B:
0: [ 260 -261 -108   29  -75 -269   10  125 -101   28  156  118  109  108
  -62  -72  -29  507  -38  -65  444  -44 -154  340 -344  -14   98  327
 -111 -178  252  137 -152 -197  -55 -164]
1: [  -7   47  246  283  111 -174  164 -181 -102  159  -94  -30 -126  200
  -79  255  -56 -235    4  -11 -380 -537  163 -106  -94  -52  -25  112
 -187  -67 -184  323   27  167   63  273]
2: [-143   36  127  168  -39  -66  -62  -39  -35  -30 -125   65  -30  -30
  -74  253  148  -94  -30  -27 -264 -154  162  -67  -19   33   86  196
  -22 -100 -189   76   50  179  -41  142]
3: [ -42   39  183  196   97  -24   75  -25    3   29 -211   28  -43   99
    2  175    3 -268  -39   61  -99 -307  126  -61   43 -149  -71  114
  -94  -46  -44  280   -1  108   10  191]
4: [  41  168  232    9  263 -200   42  100   27   62 -356 -290   76  272
  -52 -199 -550 -370  222  -76   30  204 -239  -35  236 -219 -163 -402
 -240  -79  -46  233  222   14  264  316]
5: [-240   24   86  149 -102  118 -148   50   59 -158 -172  137   15 -174
  -25  287  340 -131 -101   48 -158  -52  223  -71   64   13   85  279
  126  -76 -130   20    2  179 -129   74]
6: [-355  219   92    4  -63  241 -138  162  261 -141  -21 -132  163 -171
   93  120  199 -402   50   31 -167  196   31 -190  223   40  -34 -199
  249   25  -35  -59   78   61   58  164]
7: [ 160   27 -166 -119  -81 -462   37  220  112  263  368  -20  266 -107
   15 -143 -283  295   73 -199  190  242 -460   32 -222  -12   49 -264
  -24   24  197 -181  152 -268   72  -17]
8: [-143    7 -101 -268 -120  -15 -368  302  120 -262  -96   80  279  -90
   70 -125   30  218   48  -83  449  632 -180  224   61   20  126   -4
  117 -194  164 -214   32 -126   35 -145]
9: [-209  160   85   77  -16  -15  -36   20  127   42  -63  177   39 -120
  134  295  158 -275  -94   35 -190 -208  127 -182   52 -107   -4   26
   67   28  -40   14   72   91  -14  134]
10: [ 325 -207 -196  -87  -34 -169  101  342  119   80  331  -56  294   53
   57 -325 -168  387   18  -16  758  167 -426  321 -253 -119  -76  -13
    7  -26  542  137 -165 -429   20 -178]
11: [-263   52   11   35 -104   10 -244   48   57 -129 -330  545    0 -268
  151  431  390  -58 -263   78   -3 -111  291  -70   67 -174  124  415
   80  -67  -68 -100   33  172 -201  -34]
12: [ 111  -14  167  175   89 -412  -79   95 -136   24 -442 -183    7   28
 -360 -102 -422   29  161 -204 -163  428 -200  -14  137  -57   66  -58
 -253 -167 -345   33  335  196   27  263]
13: [-155  -77  -83 -136 -141   73 -378  284   73 -337 -280  234  184 -186
   28    8  220  215  -72    3  434  519   -6  216   96  -38  142  277
  125 -205   96 -150  -12  -11 -118 -164]
14: [ 500 -155  179  304  306 -483  327  103 -140  274 -394 -151  -51  271
 -249 -229 -675  -33   68  -45  243 -100 -307   75   17 -411 -205  -28
 -444  -36   30  483  146  -18   40  263]
15: [ -40  149  -13 -101   26 -463 -160  102   27  140 -284  336   91 -159
   65  131 -242   32  -64 -142   15  226 -151  -93   66 -236   84  -79
 -145  -42  -84 -217  323   46    7   77]
16: [-269  242  111   24   25  124   -8   60  217   18   28  -35  107  -50
  178  186  107 -441    7   51 -180 -141   57 -209  127  -71  -84 -198
  127   62   31   54   48   24   99  187]
17: [ 206 -255 -210   23 -196 -355 -105  218  -49   22   78  329  146 -226
  -97   24   84  616 -148  -95  393  190 -166  232 -281  -36  192  407
  -12 -120  153 -127   -5 -130 -231 -215]
18: [ 227   29  -98  -84   60 -505   67  194   81  293   28  193  177  -61
   87  -80 -380  166  -37 -114  316   95 -373   17 -111 -283  -36 -163
 -159   39  217  -50  177 -209   37    8]
19: [  72  125  149  -59  251 -373  -98  133  -10   58 -683  188   31  100
   33  -46 -510 -208   16  -57  219  263 -163  -19  282 -450  -88 -142
 -320  -97  -49   82  306   76  104  195]
20: [ -46   53  205  127   18 -365 -152  -42 -190  -29 -288 -216  -23  104
 -340   22 -284   37  207 -245 -406  311  -69  -10   36  154  175  -47
 -215 -249 -451  -30  299  249  105  266]
21: [ 198 -181   92  152   93 -167   68   31 -130   -7 -202   71  -21  226
  -81   -4 -110  135  -32   23  278 -203   10  223 -131 -158  -12  307
 -214 -167  100  343 -106  -14  -17   32]
22: [ 370  -38  193   76  341 -406  255   37 -105  230 -256 -174    9  480
  -54 -252 -685 -100  148  -53  315 -171 -288  158  -36 -345 -204 -184
 -445  -96  160  478   56 -131  243  220]
23: [  50  -92  -28 -122   35 -231 -229  123  -72 -113 -418  463   56   44
  109   76  -47  237 -143   -1  488  109   11  249  -21 -278   93  338
 -174 -212  137   27    8  -24  -58 -125]
24: [ 189 -127   16  160  -62 -457    2   42 -158  111   21  -78   37   18
 -300  -29 -214  353   86 -213  -90  141 -191  107 -215   97  156  123
 -176 -165 -164    8  145   36  -26   83]
25: [ 181  -28   86    1  168 -140   28  261   60  -21 -255 -246  161  171
  -79 -324 -435  -81  158  -44  405  362 -334  142  146 -218 -147 -218
 -150  -87  156  223   88 -123  135  130]
26: [-223   98   82   19   29  104 -142   69  115 -109 -367  411   13 -106
  229  315  247 -270 -209  142  116 -187  244  -67  157 -284  -26  243
   45  -28   61   82  -11  108  -90   32]
27: [-244  108   75   52  -47   58 -137   53  104  -88 -166  207   47 -139
  101  281  232 -193 -103   46  -98  -78  169  -98   85  -77   44  143
   92  -41  -52  -13   41  115  -56   77]
28: [-120   55   54  -70  -38 -390 -408  129 -100 -141 -616  264   44 -182
 -168  100 -173  154    6 -196  -43  633  -59   16  200  -95  233  119
 -157 -241 -348 -289  381  235  -64   78]
29: [ 117 -226 -186 -139 -147 -275 -248  198  -78 -112  -88  435  142  -91
   20   20   94  594 -151  -66  564  236  -90  350 -224  -82  213  447
  -56 -227  208 -115  -66 -130 -146 -281]
30: [-263  188  174  143  -40   66    4  -33   89    2  169 -313   63   25
  -66  154   95 -325  153  -64 -485  -93   55 -180   15  218   20 -193
  106  -31 -194   57   68  116  132  264]
31: [-351   82   21    1 -143  226 -282  145  157 -261 -195  218  104 -260
  100  265  421 -137 -122   68    1  153  202  -59  152   -6   96  223
  235  -70  -32 -112   -5  124 -115   -7]
32: [-362  161  152  104  -89  218 -155   27  116 -181  -18 -163   69  -70
  -31  205  276 -309   76   -5 -350   53  172 -135  121  181   58  -22
  189  -82 -192    1   33  166   44  184]
33: [ -34  -14  248  335   59   68  160  -70  -40   -1  -20 -304  -62  182
 -173  110   45 -269   95   25 -316 -340  128  -54  -34   85  -56   83
  -49  -72 -151  377  -65  147   53  272]
34: [ 272 -135 -182  -15  -71 -140  195  325  185  169  558 -251  315   -4
   13 -314 -153  278   82  -51  500  116 -469  185 -277    9  -94 -181
   94   59  476  101 -130 -422   46  -89]
35: [ 152 -123 -288 -157 -163 -332 -156  383  141   50   58  368  283 -359
   75  -79  -23  477 -151  -78  598  456 -345  153 -116 -196  102  128
   71   -7  319 -270   91 -247 -183 -234]
36: [ 358 -149  -62  101   12 -725   92   19 -186  323  -22  266   13   13
 -143   42 -350  457  -64 -196  102 -101 -237  106 -316 -171  122  192
 -332  -93  -10   18  169  -53  -67    7]
37: [ 222 -173  -51  -30   11 -289  -97  234  -50  -39 -212   97  131   35
 -101 -176 -236  334    5  -80  488  334 -242  262  -56 -161   49  149
 -151 -166  141   54   51 -111  -35  -65]
38: [-449  104  102   99 -223  252 -303   72  100 -303  -56  -72   79 -241
 -103  271  454 -153   31  -29 -393  248  226 -110  119  290  182  152
  276 -135 -293 -162   52  246  -76  107]
39: [-139   95   36 -184   61 -172 -385  249   54 -206 -728  368  114 -155
   78   34 -155  -54  -72  -36  342  596  -60   45  347 -344   55   64
  -96 -166  -52 -173  272  113  -42   11]
40: [-347  308  157   41  -45   38  -67   15  181   23  132 -282  120  -80
   -2  151   35 -413  164  -99 -527   86  -19 -283  120  179   16 -375
  148   19 -216  -89  191  110  166  294]
41: [ 124 -152 -194  -87  -92   79   15  362  223  -50  271   51  294  -81
  159 -173  101  223  -69   80  716  133 -252  235 -138 -120  -76   76
  166    8  544   89 -222 -363  -54 -200]
42: [ -53   79  149  158  123   11  126  -26   81   93 -157  174  -29   77
  164  241   60 -334 -126  126   -7 -494  152 -101   26 -263 -127  107
  -58   27  101  299  -52   43    8  149]
43: [ -23   14  -61  -89  -83   47 -122  405  223 -141  163 -453  348 -105
 -123 -369 -163   46  246 -111  299  743 -431   99  104  130  -33 -361
  185  -54  158  -95   81 -199  103   44]
44: [-222   92  131  116   12  124  -77   29   91  -98 -225  154    2  -55
   99  270  233 -290  -99   91  -88 -190  220  -96  111 -112  -14  165
   65  -48  -37  121  -10  135  -47  115]
45: [-315  115  142  142  -98  114 -141  -18   50 -136  -81  -25   14 -106
  -49  290  286 -226    4  -11 -382  -45  213 -139   67  133   96  112
  124  -87 -235   -9   48  209  -23  167]
46: [-382  134  150  132 -154  162 -203    6   64 -200   -6 -184   51 -129
 -128  236  313 -208   92  -63 -483  136  179 -136   83  289  151   42
  190 -123 -316  -84   80  230    5  186]
47: [-122  226   98   10  134   23   99  109  251  139  -94   98  101  -29
  271  135  -62 -490  -66  103   51 -236  -28 -211  162 -321 -201 -227
   30  139  180  145   62  -55   89  182]
48: [ 268 -244 -107   39   15    0   88  300   91  -40   14   91  174   38
   66 -181   -8  225  -98  111  753    3 -193  292 -118 -253 -113  240
   -2  -40  479  281 -222 -275  -89 -144]
49: [-185 -123  150  311 -170  -40 -189 -133 -203 -190 -236  176 -143  -92
 -265  421  417  144 -102  -43 -430 -177  394   21 -111  207  273  620
  -12 -248 -419   44   -1  365 -203   82]
50: [  80  -13 -154 -181  -29 -106   -6  251  186   65  230  163  260  -12
  251  -88  -34  157  -57   15  562   39 -251  163 -146 -178  -52  -58
   58    2  464   14  -96 -332   45 -141]
51: [ 181  -49 -113  -50  -32 -451  -78  263   36  118  -86  120  186 -163
  -87 -126 -296  296    7 -161  287  427 -361   68  -47 -160   65  -48
 -105  -53   74 -150  220 -114  -47  -14]
52: [ 376 -263 -152   23   25  -81  207  303  114   86  239   13  215  100
   92 -259 -106  288  -67   90  815  -97 -308  320 -244 -234 -152  135
  -26    5  604  323 -263 -405  -41 -165]
53: [ 478 -295   -5  257   57 -563  149  141 -184  203 -200   74   -3   21
 -313 -125 -375  428  -34 -121  278   54 -275  188 -190 -210   28  279
 -320 -108    9  204  112  -28 -144   41]
54: [ 205 -230 -273  -41 -198 -122  -10  357  142   16  358  120  289 -212
   29 -139  123  492  -95  -14  620  210 -297  243 -271  -29   51  197
  158  -11  434  -53 -145 -331 -154 -251]
55: [-184   -5   69  145  -94   99 -115   64   57 -137 -135  139   28 -144
  -14  253  316  -88 -103   49  -86  -71  187  -36   33    1   74  281
  111  -73  -76   41  -23  129 -123   53]
56: [-110  155   99   78   83    5  101   33  164  121  -35  130   48  -10
  213  215   48 -368  -95   94  -35 -371   69 -164   48 -229 -136  -51
   20   87  125  176    2   -8   43  155]
57: [-164  -21   92  145  -38  160  -78   43   51 -145 -181  184    1  -60
   56  259  324 -143 -135  117   22 -209  235    1   32  -77   14  327
   80  -74    8  160  -98  109 -107   37]
58: [ -50  219  170  108  196   65  255   79  249  186   38 -193   98  120
  193   20 -175 -590   47  104  -27 -332  -92 -213  135 -254 -287 -372
    9  157  199  323   15  -90  183  285]
59: [ 147   37  129   42  130 -676  -72  -85 -234  193 -417  216  -72  144
 -153   97 -466  147   27 -224 -146   42 -109   20  -55 -187  130   47
 -422 -193 -276   -4  322  155   73  181]
60: [-118  224  222  151  126  -68  174  -74   91  179   84 -240   19  163
   40  128 -145 -459  121  -23 -386 -344   -4 -221   20  -28 -119 -295
  -56   43  -83  225   86   53  200  332]
61: [   5   -1  237  352   49  -91  186 -121  -83  103   55 -280  -75  165
 -213  149  -21 -193  101  -45 -441 -378   89  -96 -107  119   -9   53
  -98  -69 -225  317    6  162   60  295]
62: [ -91   26  183  201   55  -96   -4 -108  -76    8 -293  234 -109   57
    3  335  109 -170 -120   41 -197 -397  261  -59  -13 -138   32  305
 -123 -100 -159  206   13  208  -51  150]
63: [  -8  -64 -131 -234  -59 -134 -270  246   59 -149 -162  343  203  -45
  160  -35   17  294  -95  -25  603  319 -125  267  -38 -173   94  186
   -9 -171  276 -103  -24 -165  -24 -204]
64: [-221   -4  119  203 -140   56 -149   -7  -28 -157 -104   -5  -10 -118
 -163  259  305  -34  -15  -30 -326    1  209  -44   -4  174  155  274
   92 -139 -263    5   28  231 -101  114]
65: [-353   26   80   84 -159  186 -297   31   23 -290 -243  236    9 -186
    0  358  485  -59 -123   43 -161   28  335  -10   74   94  178  403
  163 -167 -183  -66  -25  236 -147   12]
66: [ -37   23  -85 -134 -106 -542 -340  125  -78   20 -320  444   93 -247
  -61  150 -127  355  -84 -216   41  451 -124   30  -23 -105  262  155
 -135 -175 -186 -377  330   94  -97  -49]
67: [-152   69  154  150   22   71  -12   -1   43  -54 -151   45   -4   26
   34  217  145 -255  -45   63 -125 -226  169  -70   56  -66  -22  131
   10  -53  -57  179  -22  115   -3  148]
68: [-113 -101 -145   10 -302   28 -243  339  134 -207  212 -167  271 -353
 -204  -87  236  319   67 -118  103  651 -210   93  -46  280  183   75
  287  -99   -8 -271   53  -59 -136  -82]
69: [ 202  -30 -155  -73  -11 -453   45  184   73  258  103  304  165 -117
  121    1 -195  267 -110  -83  349    5 -289   56 -187 -251   20    6
  -99   29  262  -76   94 -217  -42  -72]
70: [ -40   74 -102 -237  -20 -399 -358  288   70  -46 -501  468  176 -278
   85   16 -211  183 -110 -115  375  642 -215   35  192 -321  121   17
  -89 -107    9 -344  332   -1  -79  -64]
71: [-412  175   61  -19 -118  341 -252  199  256 -272 -114  -30  170 -239
   98  159  352 -330   -6   68  -66  275  120 -128  244   53   17  -38
  308  -32  -28 -103   22   91  -25   81]

[-143   51   56 -280 -812  126  223  -26 -420 -216 -165 -584 -177    9
  514  -47 -661 -411  -95  -81 -680  343 -336 -428  157  162   91 -291
 -287  306 -553  344  483   16   88]
42
[-193  129   22  199 -271 -201   48  393   38   28  220  -91  178 -102
 -105  116    5  -52  -20  -32  -37 -113 -171 -368   57  -82  -57  223
   21  350   57  292  352   72  178]
43
[  25   97   10  270  133 -195  -77  285  246  217  441  108  121  -91
 -380   75  331  135   14  171  209 -244  -66  -62  -10 -147  -71  358
  258  234  163  -38  -14   15   49]
46
[ 297 -191   82  292  539  -24 -278   94  263  212   82  140 -365  519
 -237  306  190  199  -33  270  525  -47  485  223 -224  -30   42  183
  250  -44  293 -216 -416   37 -161]
31
[ 262   -3  -27  138  157   -5  -60  -68  225  290  116   47 -254  204
 -104   65  107  160  -72  294  201  -90  132   24  -97  -11  185  129
  322  -46   99 -249 -381    8  -30]
54
[ 350  109 -190  128  -44  264  -68 -130    7   98 -307 -293 -445  268
  171   59 -261   -1 -151  134   44  249   85  -68   15  107  273 -136
  213  -34  -11  -54 -295 -129   83]
48
[  52   12  -37   46  426  137 -209   60 -124  -69  -94 -150  -39  -21
  -98  188  -58 -142  -61  -20  200  298  -11   93  164  139  -71   62
  161   -1   12 -109  159 -212  168]
36
[ 142 -130  106  -73  -50  158  -62 -119  -75    2  -31 -231 -403  327
  149  120 -211  -83  -77  166 -101  162  153   67  -70   69   87 -118
  -30   72 -221  -78 -143   37 -175]
23
[ 222   62 -107   59  270  220 -146  -99  -14   57 -110 -177 -242   71
  -31   87  -55  -28 -105  113  133  220   26  103   87  100   97   -8
  237  -45  -17 -197 -162 -174   70]
21
[-102  -59  205   -9 -183 -213  157  -25  290  323  489  198  -36   59
 -121   49  256  198  -71  325  -67 -460   35 -118 -174 -156  137  246
  136  103  -61 -188 -248  295 -178]
8
[  99   -4   32   68 -169   30   27  -15   84  132   46 -118 -267  227
   71   92  -90   36  -94  182  -40  -44   83 -122  -86  -13  166   18
   80   98  -61  -20 -173   94  -62]
35
[ -72 -251  234 -405   62 -246   50  -62 -377  -26   72  -59  136  -51
  184   10 -359 -384   70   95 -164  358 -277 -176  154  326  -89   17
  121  -98 -316 -189  568 -106  208]
14
[ -14    2   46   72  -42   91  -34   38   36   30   26 -146 -195  155
   25  168  -55   -6 -111   88   -8   -1   94  -59  -26  -16   78   31
    8  125  -50   13  -64   67  -43]
27
[ 376  564 -476  503 -148  520 -234  224   80  -63  -39 -624 -312 -170
 -242  -86   53   31 -134  -55  -40  207 -217   59  228 -178    8  -20
  127  528  -12  280 -209 -337   77]
49
[ 230   41  -23   77 -476    6  -36  215 -196  -63   68 -467 -276  198
  123  -66 -365 -233   46   65 -281  280 -175 -208   42   37  -55  -93
  -69  433 -260  326  246  -95  -15]
55
[  69 -382  386  -68  314 -478  -86  132  126  278  633  331   36  236
 -291  100  237   28  154  387  217 -198  118   92 -192   -7 -170  347
  215   45    2 -304   41  136 -185]
28
[  -6  275 -144  -26 -871  333  244 -126  -94  -42 -209 -559 -382   53
  426  -54 -432  -97 -233    8 -574   77 -184 -387   58  -24  340 -270
 -169  287 -377  284  -86   95    2]
26
[-142  -52  108    6  600  -44 -187  120   -4    0  216  103  197 -175
 -300  232  235  -63  -18   33  279   52  -22  156  136   53 -181  268
  198   -9   62 -247  215 -108  121]
61
[ 308 -116   37  195  397  -80 -200   61  200  244  183  105 -239  305
 -231  139  163  132    9  293  378  -23  224  144 -120   -2   35  195
  330  -18  181 -248 -294  -41  -69]
5
[ 206   16   29  -17 -551  113  -65  191 -330 -200   98 -634 -338  176
  161  -96 -446 -342   61   16 -455  388 -229 -113   82   34 -155 -192
 -233  553 -457  391  347 -121 -127]
17
[ 268 -128   15  178  546   43 -293   93   37   67  -67  -26 -247  321
 -147  246    0   -8  -16  129  415  229  262  167  -32  109  -28   98
  244  -52  181 -165 -102 -145   33]
37
[-145  107  -22   92   27   25   53   30  126  114  -34   17   14  -39
    0  194   39   68 -173   49   88 -107   18 -201   34    4  180  134
  161  -26  102  -65  -43   84  166]
15
[ 129  134 -125  235 -267  175  -19  102   48   25 -217 -302 -338  267
  152  151 -232    9 -151   28  -14   89  111 -219  -32   -7  210  -70
   23  172   36  211 -131   26   56]
39
[-259 -121  262 -254 -462 -129  186   20 -175  -36  214 -166  -10   22
  215   51 -244 -212  -34   77 -411   -9 -166 -268    8   40    2   -9
 -178  217 -378  103  338  187  -65]
9
[  59  -84   71  314  488  -50 -167  128  367  241  126  252 -154  309
 -276  354  323  282 -106  206  520 -256  427   94 -189 -103  104  289
  258  -61  372 -205 -383  134  -66]
71
[-369 -331  341 -119  824 -264 -134   85   14   46  145  421  297   20
 -205  462  217  -41  -37   55  475  -43  230   80    5  153 -132  339
  189 -286  205 -379  286   92  139]
60
[-144 -276  305 -170  388 -358   47  -72  141  293  378  419  168   34
 -152  171  225   69   -7  300  224 -237   73  -22  -90   74   35  322
  303 -230   53 -457   -3  162   23]
34
[ -29  358 -241  120 -158  460   -1  -81    4  -69 -209 -403 -201 -161
   81   81  -79  -14 -257  -69 -161  103 -110  -75  186  -32  198  -93
   30  155 -124   60 -138  -91  109]
62
[ 223  185 -141  479   40   17 -225  436  156   46  173 -211 -140  119
 -312  118  131   65    8   38  230   17   35  -41    3 -151 -105  197
  128  424  200  260   -9 -108   36]
38
[ -21  -91  190 -163 -438 -175   47  182 -270  -81  330 -314  -22   10
   78  -75 -277 -312  103   80 -398  177 -304 -205   66   51 -180    3
 -131  406 -411  207  488  -12  -47]
2
[-566  -77  308  -87   63 -377  162  185  159  146  540  340  471 -299
 -229  224  342   44  -48   86   16 -447 -114 -232    8 -100  -76  424
   63   81   20 -126  320  290   77]
40
[  -7  191   -9  238 -518  -71    9  410   16  -18  405 -339  -23  -75
 -159  -48    7  -78   27   24 -265  -84 -253 -230   41 -200 -145  133
 -105  639 -162  404  247   25  -54]
68
